Below is a small trained network, with its code and all its weights. Each question gives an input and a class and asks what happens when units are switched off, that is, made to give their printed mean instead of their output.

import numpy as np


def w(rows, s, z=0):
    codes = np.array(rows[::2]) - 128.0
    scale = np.full(codes.shape[1], s)
    scale[-1] = z or s
    return codes * scale


def f(y):
    return y / 2 * (1 + np.tanh(0.7978845608 * (y + 0.044715 * y**3)))


def log_softmax(a):
    a = a - a.max(-1, keepdims=True)
    return a - np.log(np.exp(a).sum(-1, keepdims=True))


def net(x, mask):
    res = np.array(x, float).reshape(1, 3) / 4 @ E
    y = f(res @ A[0][:, :-1].T + A[0][:, -1])
    res = res + np.where(mask, y, B[0][:, -1]) @ B[0][:, :-1]
    return log_softmax(res[-1] @ U[:, :-1].T + U[:, -1])


A, B = {}, {}
E = w([
[73,2,133,202,140,172,175],'x0',
[100,123,171,84,68,240,168],'x1',
[116,137,186,150,168,213,107],'x2',
],0.0082)
A[0] = w([
[138,137,34,199,196,102,46,127],'N0',
[221,120,129,184,196,71,123,252],'N1',
[199,172,23,123,120,156,76,2],'N2',
[147,161,126,141,122,161,197,11],'N3',
[148,135,58,124,44,41,213,243],'N4',
[201,166,172,73,110,78,42,136],'N5',
[115,148,161,198,254,13,103,31],'N6',
[128,237,85,60,121,178,138,129],'N7',
[123,197,115,103,147,51,65,189],'N8',
[125,133,121,193,83,117,96,2],'N9',
[148,129,132,125,224,65,152,47],'N10',
[113,30,115,131,139,129,90,38],'N11',
[117,170,130,92,150,104,141,2],'N12',
[121,87,179,193,59,170,146,218],'N13',
[196,208,217,113,137,81,78,232],'N14',
[90,83,158,219,166,125,175,168],'N15',
],0.0072,0.0019)
B[0] = w([
[151,142,193,101,169,100,148,219],'N0',
[107,174,174,49,106,130,193,229],'N1',
[150,69,86,168,108,149,133,161],'N2',
[133,124,159,102,112,45,129,124],'N3',
[82,225,144,12,192,132,185,232],'N4',
[159,99,117,198,127,39,193,235],'N5',
[108,72,163,61,84,81,163,239],'N6',
[217,129,156,213,73,123,188,217],'N7',
[112,145,101,138,79,101,192,246],'N8',
[146,1,118,151,138,105,87,113],'N9',
[90,82,187,71,104,143,122,166],'N10',
[150,73,56,180,56,30,93,161],'N11',
[195,103,100,130,135,112,99,130],'N12',
[109,113,131,174,100,126,198,232],'N13',
[145,90,64,117,143,95,224,254],'N14',
[183,160,107,179,109,72,203,227],'N15',
],0.0062,0.0049)
U = w([
[130,114,238,89,121,127,171,230],'0',
[191,100,37,209,117,91,150,187],'1',
[94,173,150,94,193,151,167,254],'2',
[62,197,52,108,254,184,106,82],'3',
[146,125,127,128,137,122,35,2],'4',
],0.0083,0.0019)

Each question gives the input, the list of numbers given to net, and the class t.
The units are the neurons (one row each of A and B). Each row of codes is followed by its name. A weight is (code - 128) times the scale printed after its matrix; where a second scale follows, it is the last column's (A, B and U).
mask holds one flag per neuron, in row order. A switched-off neuron (its flag False) gives its mean, the last column of its row in B, instead of its output. The means were averaged over made-up inputs and are rounded, as every weight is.
A unit's drop is (log p(t) with every unit on - log p(t) with that unit switched off) / (log p(t) with every unit on - log p(t) with every unit switched off).
The circuit of an input: a set's keep is (log p(t) with only the set's units on - log p(t) with every unit switched off) / (log p(t) with every unit on - log p(t) with every unit switched off). Starting from the 12 units with the biggest drops (on a tie, the unit counted first), units are removed one at a time, each time the one whose removal leaves the highest keep (on an exact tie, the one counted first), for as long as the keep stays at least 0.8.
units of the circuit, in order: the units of the circuit, biggest drop first
top k neurons: the k neurons with the biggest drops, biggest first
drop of u: that unit's drop, to one decimal
input [2,-1,3], class 3: top neuron -> (N7)
input [-6,-8,-3], class 0: top 2 neurons -> (N1; N6)
input [-7,5,-6], class 1: units of the circuit, in order -> (N7; N5)
input [6,1,5], class 1: top 4 neurons -> (N15; N4; N11; N1)
input [2,-3,0], class 3: units of the circuit, in order -> (N7; N5)
input [-7,6,-5], class 1: top 3 neurons -> (N7; N5; N1)
input [6,-8,5], class 0: top 3 neurons -> (N6; N1; N0)
input [-6,5,4], class 1: top 2 neurons -> (N7; N4)
input [-3,3,3], class 3: top 2 neurons -> (N6; N15)
input [4,-7,6], class 0: top 2 neurons -> (N6; N1)
input [-3,-5,-2], class 0: top 2 neurons -> (N6; N1)
input [-5,-5,-8], class 2: top 2 neurons -> (N4; N1)
input [0,-7,-8], class 2: drop of N10 -> -0.1
input [-4,-2,-6], class 2: units of the circuit, in order -> (N4)
input [3,-3,-4], class 2: drop of N4 -> 0.2
input [4,-8,-2], class 0: drop of N6 -> 0.1
